array([  12.635,  -30.408,  102.120,  104.740, -152.277,  -49.657,
        125.191]) -> 104.740, 125.191

array([-10.0, -12.1,  -6.4,   2.5,  -8.4,  12.9,   7.7]) -> 2.5, 12.9

array([ 0.103,  0.130, -0.058, -0.016, -0.154]) -> -0.058, 0.130

array([ -9.7,  19.4,  17.4, -10.6,   4.1,  11.2,   4.3]) -> -10.6, 19.4

array([-10.235,   3.969,   0.594,   5.892,  17.072,   8.802, -13.002]) -> 5.892, 17.072

array([[  1.36,  12.91,  -8.07, -19.73, -22.95,  -4.87,  -9.89],
       [-11.18, -17.33,  -2.79, -10.23, -20.60,  -6.08,  -7.93],
       [ -2.57,  -5.37,  -3.15, -10.88,  -0.56,  -6.45,  -8.54]]) -> -10.23, 12.91

array([  6.61,   9.99,   4.15,  12.97, -13.93, -18.49, -15.10]) -> 12.97, 12.97

array([  6.770,   2.457,  10.884,  17.182,  12.055,  -0.714, -10.386]) -> 17.182, 17.182
---
[ 178 -760 -223  635   74  423  410] --> 635, -760

[[4739 6846 6303 7477]
 [8551 6582 9575 3896]
 [3151 9005 9199 4389]] --> 9575, 3151

[1467 5172 9515 7590 6190 1359] --> 9515, 1359

[[199  31 213 147 196 122 223]
 [188  48 159 177 170 123 186]] --> 223, 31

[ 28  11   7 -39 -47] --> 28, -47

[68 24 89 82 86 71 99] --> 99, 24

[856 787  89 961] --> 961, 89

[ 15 195 203  41 178] --> 203, 15
---
array([-0.39, -3.11,  0.21, -5.88, -3.27]) value -3.27, -0.39

array([-3.34,  3.52, -0.19, -5.16, -1.76,  1.68,  1.30]) value 1.30, -3.34

array([-7.01,  0.82,  1.06,  1.78,  0.90]) value 0.90, -7.01

array([-1.88, -4.86, -2.86, -0.10, -6.97, -4.97]) value -4.97, -1.88

array([[-0.89, -2.10, -1.28,  6.67],
       [-1.37, -2.95, -1.98,  6.67]]) value 6.67, -1.37

array([[ 1.65, -6.15, -2.81,  3.21,  3.18,  4.96,  2.90],
       [-4.41, -1.23,  6.86, -0.01, -4.52,  5.06, -1.80]]) value 2.90, -4.41
---
[[ 0.85 -3.92 -4.90 -2.71]
 [ 1.09 -5.02 -6.27 -3.46]
 [ 1.11 -5.10 -6.38 -3.52]] out -6.38

[-0.48 -6.58 -3.62 -1.90  5.64] out -3.62

[[-0.52  4.64 -1.73  1.79  0.06 -0.21 -4.89]
 [-0.63  4.69 -1.56  2.10 -0.39 -0.32 -5.11]] out -1.56

[[-6.22 -7.17  6.06  4.19 -6.71]
 [-6.00 -7.05  5.25  4.12 -5.08]
 [-6.36 -6.82  5.79  4.26 -5.70]] out 5.79

[[-0.14 -2.61 -5.73  4.86 -4.68 -5.95 -2.11]
 [ 0.57 -6.00  4.16 -3.39  3.04  0.49  1.49]
 [-3.57 -1.80  1.89  1.08 -5.02  5.86  5.11]] out 1.89

[[ 2.40  6.27  0.68  5.96 -5.24  4.09 -3.45]
 [ 6.95 -4.14  5.51 -6.22 -1.47 -3.14  2.26]] out 5.51

[[-2.25 -2.77 -4.44  0.24 -3.18 -3.02  4.81]
 [ 0.20 -3.77 -1.47 -1.16 -0.65 -3.91 -0.65]
 [ 1.62 -1.34  1.26 -1.11  1.35 -1.62 -5.27]] out 1.26

[[-0.58 -0.15 -0.53  0.04 -0.55]
 [-6.12  0.21 -4.24 -1.23 -0.81]] out -4.24

[ 4.86 -2.09 -6.79  0.07] out -6.79

[[-4.96 -1.29  0.27 -5.90  1.77]
 [-0.80  0.78 -0.33  3.60 -4.30]] out -0.33
---
[[-1.86 -4.90 -0.59 -4.70 -1.50  0.64]
 [-1.25 -4.28  1.27  5.42 -1.15 -1.04]
 [ 1.89  6.21 -1.13 -3.17  1.62  0.69]] Out: -1.25

[[ 2.79  5.23  2.59 -7.13  3.89 -0.82]
 [ 3.57  2.45 -2.37 -2.22  0.90  1.12]] Out: 2.79

[[ 1.84 -0.51 -2.39 -5.77]
 [-0.06  0.08 -0.01 -0.14]
 [ 0.21  0.22 -0.01 -0.14]] Out: -0.06

[[-0.87  4.87  1.39  5.43 -1.61 -5.10]
 [-1.84 -3.07 -3.58  5.18  1.80  2.83]
 [-2.42  2.34 -1.32 -5.61  0.42  2.02]] Out: -1.84

[[-0.56  2.40 -3.08 -3.02 -5.06  6.27]
 [-0.21  0.81  0.35 -0.58 -2.76 -0.32]
 [-0.96 -2.41  5.16 -4.06 -2.58 -0.01]] Out: -0.21

[[ 5.00 -0.10  4.61  0.49  4.05]
 [ 3.45  0.60  2.64  0.93  2.81]
 [ 2.99  1.29  6.50 -0.71  3.51]] Out: 3.45

[[ 0.51 -1.73 -1.02 -1.61 -3.73 -3.16]
 [ 1.92 -2.99 -2.14  2.02 -2.33 -2.14]
 [ 2.83  4.43 -3.26 -5.88 -2.50  1.93]] Out: 1.92

[[ 1.10 -7.02  2.97  2.29  0.06]
 [ 2.77 -1.11  1.59  1.37  0.63]] Out: 1.10
---
array([ -31.53,  111.09, -118.56,  -29.25,   55.25])
55.25

array([  30.29,   78.52,  132.37,   67.71, -105.53, -124.20,  -89.15])
-105.53

array([ 0.7,  1.3,  0.1,  0.9,  1.0, -1.5,  1.8])
1.0

array([[ 0.09, -0.10,  0.09, -0.04,  0.11, -0.15, -0.05],
       [ 0.12, -0.08,  0.08, -0.13,  0.06, -0.01,  0.10],
       [ 0.13,  0.11,  0.05, -0.08, -0.11, -0.04, -0.10]])
0.11

array([[-103.9,  186.7,   60.6,  144.5, -133.8],
       [  54.3,  193.0,  133.1,  139.3,  101.0],
       [  40.2,  185.4,   52.0,  112.6,   90.8]])
-133.8

array([ 0.001,  0.162,  0.007,  0.051, -0.081, -0.109, -0.083])
-0.081

array([ -3.084,  -3.621, -11.956,  -8.190,  12.444, -11.263])
12.444

array([-0.114, -1.675, -0.765,  1.932, -0.403, -0.018])
-0.403

array([[ 15.4,  -5.2, -14.1,  -5.4],
       [  0.8,   4.9,  -6.2,  -0.6]])
0.8

array([[  0.39,   4.18,  -8.14,   5.28],
       [  2.18, -11.00,   7.13,  13.62]])
2.18
